Below are the code and all the weights of a small trained network. Each question names an input and a class and asks about switching units off, where a switched-off unit gives its printed mean instead of its output.

import numpy as np


def w(rows, s, z=0):
    codes = np.array(rows[::2]) - 128.0
    scale = np.full(codes.shape[1], s)
    scale[-1] = z or s
    return codes * scale


def f(y):
    return y / 2 * (1 + np.tanh(0.7978845608 * (y + 0.044715 * y**3)))


def log_softmax(a):
    a = a - a.max(-1, keepdims=True)
    return a - np.log(np.exp(a).sum(-1, keepdims=True))


def net(x, mask):
    res = np.array(x, float).reshape(1, 5) / 4 @ E
    y = f(res @ A[0][:, :-1].T + A[0][:, -1])
    res = res + np.where(mask, y, B[0][:, -1]) @ B[0][:, :-1]
    return log_softmax(res[-1] @ U[:, :-1].T + U[:, -1])


A, B = {}, {}
E = w([
[50,228,106,210,126,147,193],'x0',
[71,76,70,181,85,24,116],'x1',
[169,129,8,152,187,168,104],'x2',
[69,197,225,127,51,169,94],'x3',
[86,58,99,103,181,114,1],'x4',
],0.0086)
A[0] = w([
[151,124,107,107,101,140,250,250],'neuron 0',
[89,210,43,142,110,158,138,252],'neuron 1',
[219,127,136,47,136,129,109,187],'neuron 2',
[134,43,91,182,11,135,97,250],'neuron 3',
[165,59,110,95,118,178,111,181],'neuron 4',
[119,142,119,112,239,170,29,239],'neuron 5',
[81,116,122,187,101,148,127,102],'neuron 6',
[107,109,179,80,58,88,82,218],'neuron 7',
[33,95,129,127,164,81,106,200],'neuron 8',
],0.011,0.0037)
B[0] = w([
[106,255,174,186,178,151,195,206],'neuron 0',
[227,103,140,197,23,99,203,220],'neuron 1',
[139,138,111,44,218,160,77,201],'neuron 2',
[111,144,65,81,130,13,150,199],'neuron 3',
[154,178,114,101,255,117,55,193],'neuron 4',
[178,37,55,253,113,171,39,247],'neuron 5',
[178,72,177,76,118,67,195,155],'neuron 6',
[83,143,129,72,120,131,89,209],'neuron 7',
[58,146,49,114,55,103,129,192],'neuron 8',
],0.0084,0.012)
U = w([
[113,82,87,201,124,197,46,166],'0',
[100,126,214,58,134,219,94,184],'1',
[136,126,84,122,238,148,63,142],'2',
[2,144,103,63,126,37,154,165],'3',
[138,232,188,175,145,153,185,183],'4',
[130,87,141,104,130,159,141,2],'5',
[100,59,193,157,174,141,124,2],'6',
[145,98,115,162,54,124,145,126],'7',
],0.0094,0.0039)

Each question gives the input, the list of numbers given to net, and the class t.
The units are the neurons (one row each of A and B). Each row of codes is followed by its name. A weight is (code - 128) times the scale printed after its matrix; where a second scale follows, it is the last column's (A, B and U).
mask holds one flag per neuron, in row order. A switched-off neuron (its flag False) gives its mean, the last column of its row in B, instead of its output. The means were averaged over made-up inputs and are rounded, as every weight is.
A unit's drop is (log p(t) with every unit on - log p(t) with that unit switched off) / (log p(t) with every unit on - log p(t) with every unit switched off).
The circuit of an input: a set's keep is (log p(t) with only the set's units on - log p(t) with every unit switched off) / (log p(t) with every unit on - log p(t) with every unit switched off). Starting from all 9 units, units are removed one at a time, each time the one whose removal leaves the highest keep (on an exact tie, the one counted first), for as long as the keep stays at least 0.8.
circuit, biggest first: the units of the circuit, biggest drop first
top k neurons: the k neurons with the biggest drops, biggest first
drop of u: that unit's drop, to one decimal
input [5,1,-5,-5,1], class 4: top 2 neurons	(neuron 3; neuron 5)
input [2,8,2,6,-3], class 3: top 2 neurons	(neuron 5; neuron 3)
input [-6,1,-1,-4,-6], class 4: top 3 neurons	(neuron 0; neuron 5; neuron 7)
input [7,-5,7,7,1], class 7: circuit, biggest first	(neuron 1; neuron 0)
input [2,7,6,8,3], class 7: circuit, biggest first	(neuron 1)
input [-7,4,4,0,-8], class 4: top 2 neurons	(neuron 0; neuron 5)
input [0,-2,-2,-4,-2], class 4: circuit, biggest first	(neuron 5; neuron 0)
input [5,2,3,-2,3], class 7: circuit, biggest first	(neuron 1; neuron 4)
input [-6,-8,3,-1,-8], class 2: top 2 neurons	(neuron 2; neuron 1)
input [-2,-4,3,-1,8], class 0: top 3 neurons	(neuron 5; neuron 3; neuron 0)
input [-3,-6,-3,7,7], class 0: top 4 neurons	(neuron 5; neuron 3; neuron 0; neuron 6)
input [-4,4,-4,2,8], class 3: top 2 neurons	(neuron 3; neuron 8)
input [-6,2,4,7,-2], class 2: top 2 neurons	(neuron 8; neuron 1)
input [1,8,3,-8,-7], class 4: circuit, biggest first	(neuron 0)
input [8,-3,-5,4,6], class 7: top 2 neurons	(neuron 0; neuron 1)
input [4,7,8,4,-4], class 7: top 2 neurons	(neuron 1; neuron 4)
input [0,-6,-5,3,6], class 0: drop of neuron 1	-0.2
input [1,-3,5,1,-2], class 4: drop of neuron 1	0.1
input [-3,-8,2,8,4], class 0: drop of neuron 1	-0.4
input [5,-2,-4,-8,8], class 0: top neuron	(neuron 5)
input [-6,7,4,-4,-4], class 3: top 2 neurons	(neuron 5; neuron 3)
